Below is a small trained network, with its code and all its weights. Each question gives an input and a class and asks what happens when units are switched off, that is, made to give their printed mean instead of their output.

import numpy as np


def w(rows, s, z=0):
    codes = np.array(rows[::2]) - 128.0
    scale = np.full(codes.shape[1], s)
    scale[-1] = z or s
    return codes * scale


def norm(h):
    return h / np.sqrt((h * h).mean(-1, keepdims=True) + 1e-5)


def f(y):
    return np.maximum(y, 0)


def log_softmax(a):
    a = a - a.max(-1, keepdims=True)
    return a - np.log(np.exp(a).sum(-1, keepdims=True))


def net(x, mask):
    res = np.array(x, float).reshape(1, 6) / 4 @ E
    u = 0
    for l in range(2):
        y = f(norm(res) @ A[l][:, :-1].T + A[l][:, -1])
        res = res + np.where(mask[u : u + 5], y, B[l][:, -1]) @ B[l][:, :-1]
        u += 5
    return log_softmax(norm(res)[-1] @ U[:, :-1].T + U[:, -1])


A, B = {}, {}
E = w([
[136,134,126,105,173,100,94,164,101,78,136,114],'x0',
[122,168,147,163,158,136,121,158,91,139,141,171],'x1',
[117,101,158,153,147,116,131,113,111,74,161,95],'x2',
[206,226,152,163,132,76,82,39,249,39,100,124],'x3',
[255,196,176,9,141,153,160,87,41,183,219,95],'x4',
[147,32,51,181,198,174,185,167,159,16,122,230],'x5',
],0.0068)
A[0] = w([
[97,231,180,131,72,78,145,96,137,102,104,115,101],'0.n1',
[209,168,120,122,133,138,168,87,106,99,132,157,38],'0.n2',
[10,109,145,103,138,103,145,183,144,183,124,95,252],'0.n3',
[123,107,105,97,100,175,209,156,53,82,101,189,59],'0.n4',
[254,65,91,187,209,130,201,145,137,131,205,142,60],'0.n5',
],0.0069,0.0019)
B[0] = w([
[195,160,77,172,72,42,96,142,66,83,113,85,216],'0.n1',
[84,230,184,82,121,107,157,109,206,173,127,36,188],'0.n2',
[46,156,128,117,254,122,215,167,138,143,69,121,254],'0.n3',
[171,127,125,159,18,197,137,121,89,16,139,56,211],'0.n4',
[104,155,82,84,85,187,122,165,166,159,97,92,218],'0.n5',
],0.0091,0.0062)
A[1] = w([
[72,136,196,138,206,132,130,132,100,237,174,88,178],'1.n1',
[114,132,48,155,88,82,6,121,164,114,82,162,64],'1.n2',
[167,143,175,102,107,152,145,124,193,78,127,137,160],'1.n3',
[130,119,136,137,98,139,90,164,227,90,160,203,7],'1.n4',
[176,88,186,71,95,197,98,115,2,190,136,86,164],'1.n5',
],0.0079,0.0016)
B[1] = w([
[94,153,129,35,205,79,70,28,192,113,53,141,243],'1.n1',
[134,16,251,128,83,122,148,173,102,99,143,214,219],'1.n2',
[139,226,136,137,224,153,178,163,115,132,93,172,198],'1.n3',
[216,134,141,142,229,107,187,30,50,174,220,129,169],'1.n4',
[102,2,94,135,69,121,37,116,135,190,229,134,253],'1.n5',
],0.0096,0.0062)
U = w([
[77,215,130,86,202,127,172,129,199,140,45,74,252],'0',
[94,65,93,71,148,88,55,47,117,195,164,121,99],'1',
[92,74,58,205,153,187,179,207,100,106,65,142,47],'2',
[141,118,97,104,34,193,141,183,122,134,250,70,96],'3',
[118,115,200,196,31,41,99,189,120,76,72,135,108],'4',
[231,201,155,118,105,72,76,42,119,147,180,89,87],'5',
[216,118,172,189,224,134,174,83,138,93,156,192,124],'6',
],0.012,0.0035)

Each question gives the input, the list of numbers given to net, and the class t.
The units are the neurons (one row each of A and B). Each row of codes is followed by its name. A weight is (code - 128) times the scale printed after its matrix; where a second scale follows, it is the last column's (A, B and U).
mask holds one flag per neuron, layer by layer. A switched-off neuron (its flag False) gives its mean, the last column of its row in B, instead of its output. The means were averaged over made-up inputs and are rounded, as every weight is.
A unit's drop is (log p(t) with every unit on - log p(t) with that unit switched off) / (log p(t) with every unit on - log p(t) with every unit switched off).
The circuit of an input: a set's keep is (log p(t) with only the set's units on - log p(t) with every unit switched off) / (log p(t) with every unit on - log p(t) with every unit switched off). Starting from all 10 units, units are removed one at a time, each time the one whose removal leaves the highest keep (on an exact tie, the one counted first), for as long as the keep stays at least 0.8.
units of the circuit, in order: the units of the circuit, biggest drop first
unit that matters most: the unit with the biggest drop
k most important neurons: the k neurons with the biggest drops, biggest first
k most important neurons of layer l: the k neurons of layer l with the biggest drops, biggest first
drop when u is switched off: that unit's drop, to one decimal
input [-4,-2,-8,0,3,-5], class 1: 2 most important neurons -> (1.n5 0.n4)
input [-4,-5,-6,5,-3,2], class 6: most important neuron -> (1.n4)
input [3,-1,5,-8,0,-1], class 0: 2 most important neurons -> (0.n3 1.n1)
input [-5,1,-5,0,5,6], class 3: 2 most important neurons -> (0.n4 0.n3)
input [-1,-8,-8,-4,-7,0], class 0: 2 most important neurons -> (0.n3 0.n1)
input [-4,7,7,-1,6,3], class 3: 2 most important neurons -> (0.n3 0.n4)
input [-2,-8,-2,7,0,1], class 6: 3 most important neurons of layer 0 -> (0.n3 0.n4 0.n5)
input [8,0,4,1,-4,-8], class 4: 4 most important neurons -> (0.n1 0.n2 1.n2 1.n3)
input [4,6,-8,8,-8,-1], class 4: 3 most important neurons -> (1.n2 0.n1 1.n1)
input [-6,-8,-6,7,-1,-4], class 4: units of the circuit, in order -> (1.n2 0.n1)
input [-5,6,-6,-4,-8,-1], class 0: units of the circuit, in order -> (0.n3 1.n5)
input [-7,-5,5,-8,-4,0], class 0: units of the circuit, in order -> (0.n3 1.n1)
input [-5,8,8,2,8,7], class 0: 2 most important neurons -> (0.n2 1.n3)
input [-7,1,6,-4,-3,-4], class 0: unit that matters most -> 0.n3
input [-5,-2,1,6,-1,0], class 4: units of the circuit, in order -> (0.n1 1.n2)
input [-7,2,-1,0,5,4], class 3: 4 most important neurons -> (0.n4 0.n3 1.n1 1.n5)
input [-8,-2,3,1,5,2], class 0: 2 most important neurons of layer 0 -> (0.n2 0.n1)
input [3,-6,-3,1,3,8], class 0: 4 most important neurons -> (1.n5 1.n3 0.n2 0.n5)
input [-1,-1,-8,3,-3,0], class 4: 2 most important neurons -> (1.n2 0.n1)
input [0,-1,6,6,3,4], class 0: unit that matters most -> 0.n2
input [-5,6,-6,-2,8,-7], class 1: 2 most important neurons -> (1.n5 1.n1)
input [-6,8,-6,-7,0,-3], class 0: 2 most important neurons of layer 1 -> (1.n1 1.n2)
input [-7,5,-2,-3,8,-6], class 1: 2 most important neurons -> (1.n5 1.n1)
input [0,7,-8,2,-7,2], class 6: drop when 1.n4 is switched off -> 0.5
input [4,0,-1,-6,4,4], class 3: drop when 1.n2 is switched off -> 0.0
input [6,4,4,3,-8,1], class 6: drop when 1.n5 is switched off -> 0.1
input [8,4,4,-4,4,-8], class 1: drop when 1.n5 is switched off -> 0.4
